Each row of numbers belongs to one of the elements below and depends on some of the facts about them. Some rows are named. Which element is each other row?

There are 2 kinds of fact about the elements: β, ξ.
AC | β W | ξ 295
BF | ξ 896
AQ | β AM | ξ 267
AO | β AH
AG | β AD | ξ 267
AX | β N | ξ 869
Z | ξ 935
BB | β AJ
AF | ξ 337
O | β AK
V | ξ 295
M | β AV | ξ 267
X | β G | ξ 869
BA | β U
P | β BA
AL | β BD | ξ 295
T | ξ 869
AU | ξ 295
AB | ξ 935
W | β BB
AY | ξ 337
I | β E | ξ 869
E | β M | ξ 295
AJ | β AU | ξ 267
R | β Q | ξ 935
A | β AC | ξ 295
AT | β T | ξ 935
BD | β BE | ξ 267
C | β D | ξ 869
AK | β B | ξ 337
N | β O
F | β R | ξ 869
AA | ξ 869
H | β AE
G | β A | ξ 869
AR | β AB | ξ 869
U | β AP | ξ 337
BE | β AY | ξ 337
Y | β AZ | ξ 896
D | β Y | ξ 337
B | β AF | ξ 267
AZ | β AR
AP | ξ 337
AN | ξ 267
AD | ξ 869
J | β K | ξ 295
AW | β H | ξ 295
S | β BF | ξ 869
K | β AQ | ξ 869
Q | β Z | ξ 295
AV | ξ 935
AH | β V | ξ 869
AE | β AA | ξ 896
AM | β AS | ξ 869

Known rows:
S: [ -2.0  -9.0   1.5  17.4   2.5   5.4 -11.6 -16.9  -2.1  -4.2   9.9  -3.4
  -7.6  12.0]
W: [ -1.0 -12.1 -10.0  22.2  -0.7   1.1  -6.9 -10.0   1.9  -1.5   7.4 -19.2
  -5.5  23.7]
AM: [  0.6  -8.6   0.1   4.2  10.4   1.7  -9.6 -40.5  -1.7  -1.0  16.8  -0.3
 -12.7  17.0]
AU: [ -2.8  -2.5   3.3  20.1  -0.1   0.7  -4.1 -10.9  -6.1  -3.9   9.7  -4.9
  -8.7  18.7]
AQ: [  1.8  -9.8  -2.5  -0.3  12.4   1.7 -10.7 -45.7  -1.4  -0.2  19.4   0.3
  -9.2  18.2]
L: [ -3.5  -5.0   7.0  22.0   2.0   3.7  -7.6 -13.8  -4.4  -4.1   9.7  -1.0
 -14.2  13.2]
BB: [ -1.2  -9.6  -9.2  17.7  -3.0  -1.1  -4.8 -14.8  -0.8  -1.2   6.3 -18.6
   9.0  24.2]
AJ: [ -1.3  -7.9  -7.4  16.0  -1.7  -0.5  -4.6 -15.7  -4.5  -2.5   6.2 -13.6
   9.4  20.3]
AH: [-10.2  -4.9  10.1   8.2   5.6  10.6 -17.9 -14.2  -0.3   2.7  26.4  -7.2
   7.9  20.5]
AN: [ -2.9  -4.5   6.9  21.8   2.3   2.4  -6.9 -14.0  -4.3  -4.5   8.9   0.4
 -14.9  14.5]
AD: [ -3.3  -3.4   8.2  23.0   1.8   3.5  -6.5 -12.6  -4.7  -3.7  10.5  -0.6
 -15.1  14.0]
AE: [ -3.5  -9.8   1.5  27.9   8.7   3.7 -21.9 -17.1  -8.0 -15.1 -17.9  -0.9
  -3.5  22.2]
Z: [ -4.0  -2.0   8.4  35.9   0.0   3.2  -4.7 -20.3  -1.9  -8.1  13.1   3.2
 -14.4  15.0]
G: [ -2.3 -15.4  -0.7  28.3   5.5   9.0 -16.6 -11.8   6.9  -1.7  14.2 -10.6
 -29.9  18.0]
A: [ -2.3 -17.2  -2.6  28.3   4.4   6.7 -14.5  -9.1   8.6  -0.9  14.8 -13.9
 -32.1  20.8]
Y: [  0.1 -23.1  -1.2  23.7   4.2   4.3 -16.5  -0.4  -5.0  -3.5  30.0   9.1
   3.5  13.0]
AT: [ -2.3  -9.0   2.2  21.8   2.0   4.8 -12.4 -17.1  -1.8  -3.7  10.6  -3.9
  -8.6  12.5]
V: [ -8.0  -1.4  12.8  16.4   3.0   5.2  -8.3 -10.2  -5.5  -0.8  18.2  -2.3
  -9.4  18.7]

Name these rows:
[ -1.4 -19.1   3.6  39.6   1.1   3.3 -11.4 -25.1  -2.6  13.4  -7.3  -1.5
  -5.7  -3.7] : AK
[ -2.4  -3.3   7.9  15.3   3.8   0.9  -4.8 -21.8  -5.4  -3.8  11.8   1.4
 -17.1  16.5] : AS
[ -3.5  -9.7  11.6  23.3   8.4   8.4  -9.1 -18.6  -2.8  -0.4   5.7 -20.0
   2.2  -4.5] : N
[ -2.4 -13.2   9.7  30.3   6.2   7.0 -10.1 -23.1  -2.3   6.3  -0.9 -13.0
   0.8  -7.0] : O
[  2.9 -19.6   1.4  23.8   8.7   3.4  -9.4   0.6  -5.8 -13.3  24.3  -0.6
  -2.3   6.0] : AZ
[ -5.9  -6.8   4.9  11.5   3.9   7.3 -15.2 -16.4  -0.7  -1.1  18.7  -6.6
   0.1  16.7] : AO
[ -0.5  -8.6   9.0  21.6   5.2   2.2  -4.0  -6.2  -7.4 -10.2  12.0  -3.6
 -15.8   9.4] : AB
[ -2.5 -19.1  -1.4  23.2   2.6   3.8 -19.3  -6.5  -1.6   2.3  26.0  14.0
   2.4  18.0] : D
[ -2.4 -11.2   0.5  22.6   5.4   4.8 -16.9 -17.4  -3.9  -8.1  -2.5  -3.2
  -4.3  15.8] : AW
[ -0.8 -10.1   1.3  14.7   4.6   4.6 -12.7 -26.7  -0.9  -2.8  14.6  -3.9
  -6.2  14.3] : J
[ -1.1 -18.7  -0.1  40.4  -1.5   1.4 -11.8 -23.8  -1.1  13.3  -5.7   5.8
 -11.5   4.3] : B

